Each row was made from one path, in order. Every step used is in the known rows, and no mark comes twice. Write each row's path.
Known rows
j h v t y: [-154 -105 -118  359    5 -148  250   -8  510  125  195  334  430  423
 -186  224  185  -37  387 -373 -560   -7  119  101  293    0  134  100
  211  387 -242  253  295  263 -386 -103  195  356 -242  185  -17  -94]
t w j h n: [-342   20 -116  236 -249 -139  112  174  396  317   41  177  324  324
 -295  431  269    3  209 -495 -176  -60   81   57  316 -126  323   11
  257  319 -339  277  392  266 -487  -99  233  313  -32  240  128  -79]
y v t l w j: [ -42 -119   24  305   71 -103  231  400  401   55 -243  133  175  442
 -300   65  264  -16 -373 -615 -266 -242 -102  104  323 -126  337   -3
  244  378 -395   77  556  170 -426   26  148  244 -216  242  135 -197]
h n l q v t y w: [  -6 -164   57  184  316 -268   34  187  411 -208  486  423  183  181
 -489  163  142   44    5 -250 -615 -540  292  -73  266  -56   56  360
  213  538 -172  126  387  277 -394   78  174  231 -237  179   93 -271]
h t a l q v: [-213 -235 -225  138  403 -269  195  210  466   90  153  310  274  216
 -167  246  -46 -102  454 -131 -258   78   82   92  295   19  164  105
   57  497 -206  308  488  293 -397  -68   67  -28 -277  227  121 -223]
v t y w j h n l: [  -7  -42  121  331  -10 -136  -15  200  381   30  168  282  382  240
 -444  299  290   39  191 -608 -394 -495  180 -129  311 -131  272  217
  273  451 -182  137  384  341 -460   -9  342  427 -197  185   89 -169]
n l w j h t a q v: [ -98 -115   -6  242  238 -167  -10  305  394   83  135  289  353  262
 -179  236   59  -52  224 -477  -84   53  169   12  306   -8  373  258
  164  469 -212   99  748  266 -444 -186  185  109 -246  252  263 -229]
n l w j: [ -61 -146  -51  142   45  -78   15  188  430   40 -186  240 -140  251
 -423  219  124  -12 -354 -479 -183 -142    5  -76  320 -112  388   67
  158  286 -312  164  367  109 -472   22   91   -4 -121  264  168 -279]
q y n h v: [-325 -169 -194   64 -206 -238   38  -82  446 -347  217  425  148  201
 -343  365  247  109  102 -173 -573 -304  158  -25  343   80  107  413
  133  491 -138  422  262  373 -379 -139   -4  109 -249  164   -6 -251]
a l w j h v: [-203 -129 -193  279   51  -69   32  198  475    2  -22  387  281  327
 -272  329  142  -61   39 -674 -275  132   33  167  215  -91  320   47
   62  439 -403  320  510  135 -363 -106  282  282 -206  246  143 -238]
q t w j h: [-354  -46 -130  238  -87 -241  169  259  371  274   41    9  284  413
  -25  296  186   15  160 -477 -128  -89  119  108  338 -225  444  149
  298  345 -325  302  310  236 -497 -104  153  140 -128  240   31  -53]
n j h t y v: [-177 -155   -3  421   -7 -204  205  -69  397   11  185  196  396  391
 -301  350  176   62  317 -548 -490  -71  102   29  395   90  212  356
  233  569 -173  336  334  382 -466 -185  143   93 -313  209   13 -134]
y v t w j l: [-124  -85  -18  348  -44 -152  162  249  453  210  -92   62  376  464
 -273  149  331  -69 -117 -684 -335  -60  -50  134  366  -57  278   34
  136  358 -382  131  367  313 -411 -114  240   61 -146  267   37  -36]
a t y n: [-107  -76  -88  213 -183 -161   89  220  395  -27  -12  116  391  203
 -432  124  252   24  284 -323 -482  -92  -36  -15  279   58  311   -5
  253  456 -207  303  258  290 -461  196  315  -85 -256  189  -72 -192]
v t y n l: [  55 -109   54  223   27 -150   10   64  415 -147   74  197  269  239
 -466  124  275   17   44 -307 -501 -355   22  -96  325   46  242  144
  233  470 -226  125  240  353 -447   66  157   67 -255  178    4 -262]
t l q y n h v: [-287 -241 -203   82  -66 -281  -53   71  290 -261  108  489  294  246
 -363  327  255   72  118 -242 -474 -418  194  116  289   72  177  353
   73  566 -168  311  497  334 -360 -101  -57  167 -247  191   89 -358]
l w j h v y t a: [-156   -8 -124  482  135  -51  158  280  403  209 -103  155  170  344
 -151  301  162  -53  125 -759 -460   70  124  161  298 -140  303  246
  284  408 -244  233  607  256 -402  -51  187  570 -167  259   41 -103]
l w j h t a q y: [-248 -108 -119  340 -133 -221  190  309  379  123    4  175  249  328
  -76  304  -11  -55  347 -512 -163   37  179   75  318  -15  371  180
  240  368 -183  149  848  241 -419 -166  297  198 -207  266  130 -126]
a t w j h v y n l q: [-124  -51  -56  494  166 -227 -322  443  297   44  307  318  515  254
 -366  260  294    1  255 -701 -465  -70  212  129  236   34  358  363
  136  669 -490  137  558  301 -408   29  419  482 -221  317  173 -361]
w t l q v y n: [-172 -104   -9  163  240 -273  -72  526  360   -8   54  226  125  199
 -376  190  267   59   77 -211 -346 -451  149  107  236 -120  331  225
  150  584 -222  215  328  288 -426   -4 -137   88 -157  217   22 -272]
y w t a q l: [-146 -209 -114  133    6 -205   47  331  392    1 -158   57  225  170
 -286  250  179  -29  573 -318 -377 -197  -91 -127  332  -60  371  151
  149  296  -53  348  522  285 -400  -57  290   -2 -100  270   66 -204]
a l w t y n j h: [ -59  -33   77  238  139  -58 -119  178  255 -243  135  128  349  234
 -454  297  156   21  164 -789 -388 -254  138   62  244  -97  430  147
  219  643 -287  262  344  243 -439 -107  359    4 -267  176  128 -321]
j h v y: [-216 -153 -186  397  -52 -163  106   -2  543   48  107  316  261  367
 -224  349  163    4  260 -302 -573  121   82   69  255   56  132  228
  149  398 -272  370  220  279 -362 -159   70  393 -165  232 -105 -122]
j l q y n h v t w: [-226 -167 -159  164   48 -331  -81  -25  352 -208  493  401  480  338
 -303  263  187  -37   53 -451 -633 -261  355  190  281   53   85  434
   72  537 -358  154  462  354 -266 -201  189  134 -273  193   81 -244]
a l w t v y: [-103  -85    5  221  330  -41  149  390  391  -64   48   54   78  270
 -326  193  -22  -74  102 -450 -465   11   -3  -24  243  -25  379 -201
  209  456 -384  210  365   98 -388  -82  237  184 -148  231   43 -246]
v t l w: [ -15 -152  -67  157   91 -150  242  142  435   76  -98  131  230  412
 -279   86   66  -69 -209 -313 -330  -92   -6   37  262  -82  309  -72
  239  246 -359   86  404  121 -377   28  213  123 -217  193   43 -211]
v y t a q l w j: [ -51 -147  -29  375   17 -171   39  456  343   17 -300   -4   89  330
 -217  236  125  -76  142 -608 -376 -204  -33  -29  337  -46  336  157
  274  399 -215  142  714  216 -433   84  302  296 -173  290    2 -320]
v y w j l q: [ -75 -226  -29  344  -85 -240  -58  313  424   90 -126  187   97  295
 -460  259  212  -43  -64 -643 -469 -260  100   91  200 -121  301  232
   93  375 -277  239  324  238 -340   -6   63   28  -87  298  -86 -130]
q l w j h: [-226 -204 -141  105 -130 -208    4  207  436   92 -128  184   76  340
 -198  349  120   18 -277 -536 -162 -196   73  108  266 -213  377  200
  121  342 -349  254  455  123 -427  -83  114  111 -206  210   92 -243]
w j h t a: [-276  -74 -163  255  -44 -168  240  183  463  463 -133  160  305  296
 -132  364  143  -62  501 -419  -50   87   37   46  371 -117  374   70
  211  299 -187  297  448  333 -485 -146   52  152 -170  238  124  -27]
n l w j h v t: [ -53 -115  -59  323  236 -124  -10  163  516   20  184  436  178  354
 -302  219  153  -36 -174 -631 -302  -48  165   43  288 -135  252  265
  136  388 -404  101  484  137 -389 -101  225  393 -250  237  224 -263]
q v t l w j: [-115  -78   34   66  146 -191  237  440  436  128  -86  202   88  425
 -213   89  158  -15 -343 -364 -114 -371  102   73  307 -219  370  -39
  221  359 -312   43  359  128 -467   11  106  115 -225  192  109 -227]
q y t a l: [-131 -202 -206  273   40 -181  226  149  408  -76 -259   29  173  221
  -80  289   58  -16  361 -331 -468  -63  -47  -26  377   21  206  109
  101  402   95  347  478  389 -459   -2  353   83 -256  204 -154 -145]
j h v y w t a q l: [-182 -158 -128  377  102 -192  -62  320  398  -28   79  202  445  250
 -192  351  190  -28  761 -442 -547 -103   91  -17  285   16  291  328
  137  466 -127  352  549  350 -328 -205  325  469 -139  275   16 -204]
n l q v y: [ -47 -278  -27  238  297 -266  -64  185  456 -140  168  321  -72  256
 -311  206   63   39 -127 -121 -511 -244  146  -32  266   32   99  351
   83  504 -215  197  214  235 -431  -38 -103   80 -191  248  -16 -318]

Which path is each row?
[-225  -78 -140  438  316 -198 -170  395  309  -84  177  369  244  248
 -295  273  263    2  228 -572 -199 -250  248  166  314  -75  255  432
  215  708 -320  231  504  355 -445  -69 -112  491 -210  274  179 -295] | w j h v y n l q t a
[-214   50  -21  472 -112 -187   53  267  390  293   62   45  338  317
 -236  443  274   20  261 -625 -447 -140  139   10  319 -136  293  239
  335  408 -278  241  464  347 -466  -11  336  547  -93  240  -57  -83] | v y t w j h n
[-136 -112 -136  265   70 -114  207  372  340  -19 -334   28  -10  244
 -120  260   38  -38   13 -624 -296 -173   23   39  361 -129  359   54
  170  400  -61  219  652  251 -471   47  387  150 -225  233    2 -196] | q y t a l w j
[-260  -84  -51  186  157 -235 -124  283  342  137  307  386  239  250
 -312  377  221   46  -11 -443 -176 -258  270   99  286 -127  238  293
  115  522 -307  160  504  259 -495 -120   97  265 -107  248  266 -245] | t w j h n l q v
[-129 -238   78  304  239 -431   -3  191  339  -36  380  236  404  361
 -261  364   71   79  199 -402 -507 -396  371   56  242  -44  300  604
  162  641 -191  229  357  362 -380 -176  154  216 -325  217  -40 -264] | n j h t l q v y w
[-196 -204  -87  215  -54 -297  -66  295  389 -169  114  426 -159  106
 -533  380  177   97 -112 -406 -348 -565  243 -111  323 -109  204  404
  109  444 -109  234  530  247 -451   60  167  215 -116  269  114 -289] | h n l q y w j
[-118 -105   -5  256  379 -202  -21  359  410   83  271  436  230  255
 -268  251  181  -12  138 -422  -98 -320  221   61  329 -165   53  256
  159  539 -201   76  514  294 -511 -106    0  385 -220  207  308 -241] | w j h n l q v t a
[-206    3   11  175  -94 -224 -121  108  331  200  140  129  539  296
 -391  391  254  -70  240 -522 -306 -228  217  -24  344   25  428  201
  221  478 -433  189  251  444 -366 -176  119   52 -185  212   22 -176] | v y n h t w j l
[ -88 -157   76  257  289 -302  -59  335  383  154  310  237  260  379
  -86  198  177   14  -55 -497 -315 -296  222  122  279 -188  268  366
  122  485 -349   30  460  247 -467 -144  172  224 -216  253  207 -231] | n l q v t w j h
[-282 -123  -74  374   11 -400   18   66  360 -262  612  323  298  419
 -248  333  192   75   82 -568 -626 -305  379  215  303  -12  124  610
  176  645 -360  166  482  330 -387 -179  361  354 -292  246  111 -295] | l q y n j h v t w
[-333  -63 -233  216  108 -162  149  315  374  153  -31  328  306  427
 -181  252  165  -21  -59 -554   -5  -72  204  210  292 -208  452   86
  217  426 -348  262  505  115 -420  -70   67  314 -204  216  131 -190] | q t l w j h v
